Below is a small trained network, with its code and all its weights. Each question gives an input and a class and asks what happens when units are switched off, that is, made to give their printed mean instead of their output.

import numpy as np


def w(rows, s, z=0):
    codes = np.array(rows[::2]) - 128.0
    scale = np.full(codes.shape[1], s)
    scale[-1] = z or s
    return codes * scale


def f(y):
    return np.maximum(y, 0)


def log_softmax(a):
    a = a - a.max(-1, keepdims=True)
    return a - np.log(np.exp(a).sum(-1, keepdims=True))


def net(x, mask):
    res = np.array(x, float).reshape(1, 7) / 4 @ E
    y = f(res @ A[0][:, :-1].T + A[0][:, -1])
    res = res + np.where(mask, y, B[0][:, -1]) @ B[0][:, :-1]
    return log_softmax(res[-1] @ U[:, :-1].T + U[:, -1])


A, B = {}, {}
E = w([
[145,124,151,104,147,131,150,146],'x0',
[104,147,70,164,102,131,111,112],'x1',
[111,150,110,121,117,139,128,141],'x2',
[56,85,115,90,83,129,214,14],'x3',
[98,179,193,210,192,235,143,69],'x4',
[59,166,154,176,154,2,165,171],'x5',
[92,30,144,199,102,180,158,221],'x6',
],0.009)
A[0] = w([
[92,97,125,62,85,125,180,59,123],'n0',
[88,34,153,173,63,190,177,244,52],'n1',
[192,202,122,78,127,93,97,80,153],'n2',
[120,63,94,66,112,72,80,145,109],'n3',
[101,90,105,209,160,209,182,159,119],'n4',
[136,115,112,180,124,139,127,168,61],'n5',
[204,113,93,77,109,172,82,83,126],'n6',
[207,109,82,72,39,70,116,186,129],'n7',
[165,114,110,105,122,158,148,125,77],'n8',
[81,97,130,137,131,148,212,81,115],'n9',
[93,139,163,202,125,43,160,127,71],'n10',
[120,172,172,101,166,198,201,153,253],'n11',
[165,153,150,98,71,201,127,111,175],'n12',
[167,220,154,69,127,115,131,77,132],'n13',
[222,106,95,124,52,182,133,109,37],'n14',
[65,60,86,92,158,112,255,63,120],'n15',
[82,69,173,127,59,154,147,217,22],'n16',
[141,132,148,146,135,160,65,229,120],'n17',
[80,159,127,188,159,75,165,148,124],'n18',
[111,87,81,99,120,157,163,80,39],'n19',
[153,61,49,54,108,54,168,185,219],'n20',
[60,112,138,102,106,125,201,64,16],'n21',
[161,73,111,60,60,59,123,139,113],'n22',
[145,221,135,64,185,89,53,79,149],'n23',
[125,203,176,181,241,197,173,62,161],'n24',
[97,77,126,90,74,107,191,94,132],'n25',
[143,108,162,117,22,189,93,149,90],'n26',
[68,166,154,170,162,38,162,142,63],'n27',
[198,146,110,166,197,95,24,161,113],'n28',
[84,161,169,186,184,145,156,118,189],'n29',
[189,167,121,160,165,128,88,177,125],'n30',
[178,101,147,161,115,231,77,70,121],'n31',
[174,112,90,102,72,236,101,138,102],'n32',
[105,22,163,130,75,144,99,158,65],'n33',
[110,186,147,141,107,56,185,157,101],'n34',
],0.0089,0.0011)
B[0] = w([
[88,108,148,131,194,122,69,192,203],'n0',
[154,43,74,200,191,44,128,2,248],'n1',
[109,107,49,124,163,91,159,56,207],'n2',
[163,192,229,185,92,145,88,85,201],'n3',
[151,140,98,220,152,101,142,67,206],'n4',
[115,94,117,129,152,120,107,114,170],'n5',
[195,80,126,63,91,65,202,165,206],'n6',
[115,235,186,208,110,149,67,131,235],'n7',
[160,108,136,114,138,114,172,129,156],'n8',
[56,121,68,136,143,192,54,172,193],'n9',
[139,108,169,39,82,118,199,167,204],'n10',
[125,183,105,130,94,144,117,117,184],'n11',
[194,120,176,116,119,69,185,154,183],'n12',
[117,94,63,169,173,44,114,66,199],'n13',
[145,83,197,28,109,103,175,147,194],'n14',
[69,147,103,55,156,147,62,186,222],'n15',
[155,101,87,186,161,69,123,92,205],'n16',
[91,70,119,101,199,189,69,148,217],'n17',
[197,122,165,48,57,142,184,203,199],'n18',
[78,71,101,120,104,176,128,173,178],'n19',
[160,203,156,232,42,151,91,108,239],'n20',
[86,137,103,64,178,148,92,209,198],'n21',
[122,235,159,184,88,116,90,110,214],'n22',
[110,87,36,131,150,81,139,80,223],'n23',
[170,229,198,227,86,155,70,58,242],'n24',
[49,111,146,97,156,175,20,155,195],'n25',
[138,95,159,97,145,102,185,151,181],'n26',
[135,61,151,27,67,88,199,165,214],'n27',
[66,98,168,65,225,193,79,194,229],'n28',
[172,208,196,185,66,121,129,114,199],'n29',
[58,69,123,44,164,184,32,181,204],'n30',
[148,155,176,136,82,129,187,205,210],'n31',
[208,114,179,94,116,129,194,154,212],'n32',
[147,127,69,155,136,110,155,97,193],'n33',
[181,106,117,68,121,80,209,156,192],'n34',
],0.006,0.011)
U = w([
[129,240,174,192,38,161,90,95,255],'0',
[66,118,105,83,187,204,51,190,83],'1',
[155,122,155,77,44,90,251,169,25],'2',
[120,113,30,158,165,49,142,15,127],'3',
],0.012,0.00089)

Each question gives the input, the list of numbers given to net, and the class t.
The units are the neurons (one row each of A and B). Each row of codes is followed by its name. A weight is (code - 128) times the scale printed after its matrix; where a second scale follows, it is the last column's (A, B and U).
mask holds one flag per neuron, in row order. A switched-off neuron (its flag False) gives its mean, the last column of its row in B, instead of its output. The means were averaged over made-up inputs and are rounded, as every weight is.
A unit's drop is (log p(t) with every unit on - log p(t) with that unit switched off) / (log p(t) with every unit on - log p(t) with every unit switched off).
The circuit of an input: a set's keep is (log p(t) with only the set's units on - log p(t) with every unit switched off) / (log p(t) with every unit on - log p(t) with every unit switched off). Starting from the 12 units with the biggest drops (on a tie, the unit counted first), units are removed one at a time, each time the one whose removal leaves the highest keep (on an exact tie, the one counted first), for as long as the keep stays at least 0.8.
units of the circuit, in order: the units of the circuit, biggest drop first
k most important neurons: the k neurons with the biggest drops, biggest first
drop when u is switched off: that unit's drop, to one decimal
input [-8,-6,8,1,-3,-4,6], class 3: units of the circuit, in order : [n1]
input [-7,-4,-5,0,-5,4,-5], class 0: 2 most important neurons : [n1, n20]
input [-2,7,-1,-8,-8,-8,0], class 0: 4 most important neurons : [n7, n20, n3, n22]
input [4,8,-6,-6,-7,-6,-6], class 0: 2 most important neurons : [n7, n20]
input [7,4,4,5,-8,-8,-7], class 0: 4 most important neurons : [n7, n22, n20, n3]
input [8,-1,-8,2,-6,6,-6], class 0: 2 most important neurons : [n20, n22]
input [7,6,-6,1,1,2,-2], class 2: units of the circuit, in order : [n1, n7]
input [0,3,2,-8,-8,-7,2], class 0: 3 most important neurons : [n7, n20, n3]
input [-8,-6,-4,8,6,5,-4], class 1: 2 most important neurons : [n21, n15]
input [3,1,-5,-5,-6,-7,0], class 2: 2 most important neurons : [n6, n14]
input [2,8,-7,-8,7,7,-6], class 1: 3 most important neurons : [n28, n30, n20]
input [8,-4,7,6,-2,4,8], class 3: 2 most important neurons : [n1, n16]
input [7,-5,4,-6,5,5,-3], class 1: 2 most important neurons : [n30, n28]
input [-5,-8,3,-6,5,8,-7], class 2: 2 most important neurons : [n27, n18]
input [5,8,-3,4,-1,-6,-6], class 2: units of the circuit, in order : [n6]
input [0,1,-4,8,0,-8,5], class 1: drop when n18 is switched off : 0.1
input [7,-4,-6,-7,3,1,-6], class 1: drop when n30 is switched off : 1.2
input [8,-1,4,3,8,-4,6], class 0: drop when n24 is switched off : 0.2
